Below is a small trained network, with its code and all its weights. Each question gives an input and a class and asks what happens when units are switched off, that is, made to give their printed mean instead of their output.

import numpy as np


def w(rows, s, z=0):
    codes = np.array(rows[::2]) - 128.0
    scale = np.full(codes.shape[1], s)
    scale[-1] = z or s
    return codes * scale


def f(y):
    return np.maximum(y, 0)


def log_softmax(a):
    a = a - a.max(-1, keepdims=True)
    return a - np.log(np.exp(a).sum(-1, keepdims=True))


def net(x, mask):
    res = np.array(x, float).reshape(1, 5) / 4 @ E
    y = f(res @ A[0][:, :-1].T + A[0][:, -1])
    res = res + np.where(mask, y, B[0][:, -1]) @ B[0][:, :-1]
    return log_softmax(res[-1] @ U[:, :-1].T + U[:, -1])


A, B = {}, {}
E = w([
[120,156,166,88,129,161,6,170,122,104],'x0',
[91,216,94,146,147,114,118,77,91,43],'x1',
[147,194,134,154,136,82,114,133,74,228],'x2',
[206,81,110,208,190,157,76,81,113,133],'x3',
[138,141,103,63,201,78,106,106,212,147],'x4',
],0.013)
A[0] = w([
[92,138,132,174,68,182,135,145,129,135,54],'n0',
[131,146,106,75,222,73,100,99,237,154,45],'n1',
[143,83,139,95,124,119,121,121,146,165,63],'n2',
[86,175,80,144,161,127,123,121,86,66,19],'n3',
[147,181,104,127,144,83,113,154,82,190,66],'n4',
[140,152,148,121,136,178,104,151,110,119,44],'n5',
[125,160,164,102,127,146,18,189,118,114,50],'n6',
[75,162,147,79,100,112,188,164,140,136,72],'n7',
[118,70,120,91,106,177,105,128,181,27,46],'n8',
[142,58,166,116,120,136,148,174,117,170,76],'n9',
[142,174,162,141,124,113,116,121,107,197,38],'n10',
[166,87,150,114,96,144,140,191,150,172,57],'n11',
[143,123,127,145,147,146,137,106,132,133,24],'n12',
[136,162,109,144,119,84,109,152,94,182,50],'n13',
[131,170,174,141,147,79,134,127,82,173,55],'n14',
[115,95,60,165,123,69,252,96,116,161,16],'n15',
[113,195,92,131,144,102,136,61,84,67,58],'n16',
[140,74,162,115,126,125,133,147,149,178,57],'n17',
[163,101,115,181,173,163,110,110,100,130,42],'n18',
[76,154,152,81,75,100,142,158,119,144,64],'n19',
[142,114,179,184,78,175,134,146,61,114,63],'n20',
[91,161,145,89,83,105,160,185,131,109,79],'n21',
[106,80,115,125,157,156,190,121,161,80,1],'n22',
[123,109,164,169,73,172,145,141,41,116,43],'n23',
[138,112,139,142,151,153,114,98,121,143,9],'n24',
[100,130,185,96,148,154,43,177,110,120,28],'n25',
[190,85,97,207,208,171,71,97,106,131,71],'n26',
],0.013,0.0044)
B[0] = w([
[114,166,79,107,170,95,161,155,81,86,178],'n0',
[80,193,23,63,191,75,182,207,13,106,254],'n1',
[133,170,126,150,109,111,81,156,151,164,173],'n2',
[146,170,114,158,53,125,44,162,212,191,190],'n3',
[76,82,158,159,158,207,168,183,185,71,200],'n4',
[108,115,133,126,115,114,169,112,100,179,158],'n5',
[106,73,108,170,89,130,202,39,73,234,220],'n6',
[200,99,200,79,179,77,91,58,133,52,209],'n7',
[81,85,163,218,157,210,158,185,159,95,219],'n8',
[113,186,66,152,53,140,29,126,172,142,198],'n9',
[107,96,149,194,137,183,154,160,164,71,184],'n10',
[141,203,106,162,58,120,52,131,187,159,197],'n11',
[148,112,139,94,137,136,116,107,124,129,143],'n12',
[101,90,146,166,139,183,141,162,164,80,183],'n13',
[90,99,143,178,154,185,127,153,161,82,187],'n14',
[118,81,123,136,113,162,200,38,78,235,247],'n15',
[138,205,92,173,1,127,38,148,190,200,210],'n16',
[126,172,106,143,48,118,91,143,176,148,188],'n17',
[197,92,180,77,144,91,87,107,142,93,190],'n18',
[186,111,171,90,147,91,101,78,138,66,197],'n19',
[87,163,84,84,172,79,166,202,48,103,212],'n20',
[202,101,198,78,160,92,59,96,123,68,201],'n21',
[92,89,157,179,143,176,178,158,154,128,186],'n22',
[91,181,45,61,180,88,169,170,91,120,214],'n23',
[158,128,162,135,139,118,122,118,131,106,150],'n24',
[112,86,115,141,123,141,185,58,99,206,202],'n25',
[210,98,216,44,149,68,86,85,147,72,243],'n26',
],0.0087,0.017)
U = w([
[157,97,192,99,141,74,101,80,145,87,190],'0',
[87,165,41,105,167,83,172,205,81,120,120],'1',
[113,175,97,162,26,136,72,147,191,172,68],'2',
[100,67,117,154,100,158,210,24,101,223,254],'3',
[81,70,163,183,147,249,167,204,181,78,56],'4',
],0.012,0.0008)

Each question gives the input, the list of numbers given to net, and the class t.
The units are the neurons (one row each of A and B). Each row of codes is followed by its name. A weight is (code - 128) times the scale printed after its matrix; where a second scale follows, it is the last column's (A, B and U).
mask holds one flag per neuron, in row order. A switched-off neuron (its flag False) gives its mean, the last column of its row in B, instead of its output. The means were averaged over made-up inputs and are rounded, as every weight is.
A unit's drop is (log p(t) with every unit on - log p(t) with that unit switched off) / (log p(t) with every unit on - log p(t) with every unit switched off).
The circuit of an input: a set's keep is (log p(t) with only the set's units on - log p(t) with every unit switched off) / (log p(t) with every unit on - log p(t) with every unit switched off). Starting from the 12 units with the biggest drops (on a tie, the unit counted first), units are removed one at a time, each time the one whose removal leaves the highest keep (on an exact tie, the one counted first), for as long as the keep stays at least 0.8.
units of the circuit, in order: the units of the circuit, biggest drop first
most important unit: the unit with the biggest drop
top k neurons: the k neurons with the biggest drops, biggest first
drop when u is switched off: that unit's drop, to one decimal
input [3,0,8,3,-7], class 4: top 2 neurons -> n1; n4
input [3,-5,-8,8,-3], class 0: most important unit -> n26
input [-5,7,8,-1,3], class 4: top 2 neurons -> n4; n14
input [4,4,6,-3,-5], class 4: top 3 neurons -> n1; n4; n14
input [-2,8,8,6,-2], class 2: top 4 neurons -> n16; n3; n8; n22
input [-8,1,-1,-1,-8], class 1: top 2 neurons -> n23; n20
input [-7,-6,7,7,1], class 0: top 2 neurons -> n26; n18
input [-5,8,4,-7,-2], class 2: top 3 neurons -> n16; n3; n26
input [-7,-1,3,7,-6], class 0: top 4 neurons -> n26; n18; n6; n1
input [5,-5,-4,-4,-3], class 2: top 4 neurons -> n15; n11; n9; n26
input [5,-4,0,-1,0], class 3: top 4 neurons -> n6; n25; n16; n3
input [6,6,1,5,-5], class 2: top 4 neurons -> n3; n16; n1; n15
input [2,3,1,-7,-7], class 0: drop when n7 is switched off -> 1.2
input [7,6,-6,-2,-5], class 3: drop when n6 is switched off -> 1.1
input [1,3,-8,7,-8], class 1: units of the circuit, in order -> n20
input [-4,6,1,-7,-1], class 0: drop when n7 is switched off -> 0.7
